Here is a tiny trained network, its code and every weight. The questions are about switching its units off for an input and a class, where a switched-off unit gives its printed mean instead of its output.

import numpy as np


def w(rows, s, z=0):
    codes = np.array(rows[::2]) - 128.0
    scale = np.full(codes.shape[1], s)
    scale[-1] = z or s
    return codes * scale


def f(y):
    return np.maximum(y, 0)


def log_softmax(a):
    a = a - a.max(-1, keepdims=True)
    return a - np.log(np.exp(a).sum(-1, keepdims=True))


def net(x, mask):
    res = np.array(x, float).reshape(1, 8) / 4 @ E
    y = f(res @ A[0][:, :-1].T + A[0][:, -1])
    res = res + np.where(mask, y, B[0][:, -1]) @ B[0][:, :-1]
    return log_softmax(res[-1] @ U[:, :-1].T + U[:, -1])


A, B = {}, {}
E = w([
[125,130,133,123],'x0',
[122,137,120,123],'x1',
[128,134,121,125],'x2',
[127,136,125,121],'x3',
[92,92,220,95],'x4',
[129,122,127,136],'x5',
[181,47,98,1],'x6',
[242,208,209,98],'x7',
],0.0056)
A[0] = w([
[87,229,149,244,86],'neuron 0',
[23,174,104,253,118],'neuron 1',
[165,174,176,165,71],'neuron 2',
[111,69,20,142,121],'neuron 3',
[202,186,184,90,107],'neuron 4',
[214,174,185,94,110],'neuron 5',
[230,182,114,135,132],'neuron 6',
[111,204,107,230,114],'neuron 7',
[64,80,91,145,97],'neuron 8',
[203,146,184,126,108],'neuron 9',
[211,195,112,126,121],'neuron 10',
[72,75,91,145,77],'neuron 11',
[54,44,245,66,169],'neuron 12',
[169,56,134,29,96],'neuron 13',
[189,165,242,33,130],'neuron 14',
[53,70,87,151,83],'neuron 15',
[192,97,4,38,109],'neuron 16',
[52,76,125,98,127],'neuron 17',
[72,46,69,117,117],'neuron 18',
[223,203,191,100,97],'neuron 19',
[62,72,87,149,97],'neuron 20',
[107,30,75,44,130],'neuron 21',
[147,64,56,33,107],'neuron 22',
[120,54,170,173,2],'neuron 23',
],0.0051,0.0068)
B[0] = w([
[226,84,236,66,180],'neuron 0',
[227,130,236,49,208],'neuron 1',
[151,56,151,188,138],'neuron 2',
[59,100,52,183,196],'neuron 3',
[66,30,87,217,184],'neuron 4',
[71,41,90,185,189],'neuron 5',
[51,87,53,173,189],'neuron 6',
[204,140,195,66,177],'neuron 7',
[101,40,109,203,164],'neuron 8',
[75,43,91,210,168],'neuron 9',
[46,69,59,189,176],'neuron 10',
[99,17,112,228,151],'neuron 11',
[128,246,57,81,253],'neuron 12',
[229,84,230,69,192],'neuron 13',
[42,111,39,185,231],'neuron 14',
[85,19,142,211,165],'neuron 15',
[226,165,217,68,215],'neuron 16',
[79,91,69,191,184],'neuron 17',
[69,72,87,200,196],'neuron 18',
[68,26,133,165,189],'neuron 19',
[119,45,119,190,169],'neuron 20',
[200,162,184,72,227],'neuron 21',
[206,139,200,84,204],'neuron 22',
[128,3,102,244,128],'neuron 23',
],0.0064,0.004)
U = w([
[17,30,37,217,23],'0',
[120,222,51,96,255],'1',
[255,107,252,57,28],'2',
],0.0071,0.0072)

Each question gives the input, the list of numbers given to net, and the class t.
The units are the neurons (one row each of A and B). Each row of codes is followed by its name. A weight is (code - 128) times the scale printed after its matrix; where a second scale follows, it is the last column's (A, B and U).
mask holds one flag per neuron, in row order. A switched-off neuron (its flag False) gives its mean, the last column of its row in B, instead of its output. The means were averaged over made-up inputs and are rounded, as every weight is.
A unit's drop is (log p(t) with every unit on - log p(t) with that unit switched off) / (log p(t) with every unit on - log p(t) with every unit switched off).
The circuit of an input: a set's keep is (log p(t) with only the set's units on - log p(t) with every unit switched off) / (log p(t) with every unit on - log p(t) with every unit switched off). Starting from the 12 units with the biggest drops (on a tie, the unit counted first), units are removed one at a time, each time the one whose removal leaves the highest keep (on an exact tie, the one counted first), for as long as the keep stays at least 0.8.
circuit, biggest first: the units of the circuit, biggest drop first
unit that matters most: the unit with the biggest drop
k most important neurons: the k neurons with the biggest drops, biggest first
drop when u is switched off: that unit's drop, to one decimal
input [-5,4,-3,-7,8,-5,4,1], class 1: 2 most important neurons -> (neuron 12; neuron 14)
input [-8,4,2,-2,-3,-4,8,-7], class 2: circuit, biggest first -> (neuron 16; neuron 22)
input [-1,0,4,-8,-3,2,-6,1], class 2: circuit, biggest first -> (neuron 0; neuron 1)
input [1,4,-2,2,4,6,-8,-7], class 2: 3 most important neurons -> (neuron 1; neuron 0; neuron 7)
input [-8,-6,6,6,3,-8,7,8], class 0: unit that matters most -> neuron 14
input [-5,4,2,1,-1,-7,-6,4], class 2: 2 most important neurons -> (neuron 0; neuron 7)
input [8,5,-3,3,8,2,4,4], class 1: circuit, biggest first -> (neuron 12; neuron 14)
input [4,1,-6,-4,-4,2,-5,1], class 2: 2 most important neurons -> (neuron 0; neuron 1)
input [-1,2,2,-2,-3,-4,4,-1], class 2: 3 most important neurons -> (neuron 14; neuron 16; neuron 12)
input [5,2,-3,6,-2,-1,7,-4], class 2: drop when neuron 13 is switched off -> 0.1
input [1,2,-2,-1,4,-6,8,-4], class 2: drop when neuron 13 is switched off -> 0.3
input [0,-1,1,1,-4,0,5,-4], class 2: drop when neuron 16 is switched off -> 0.4
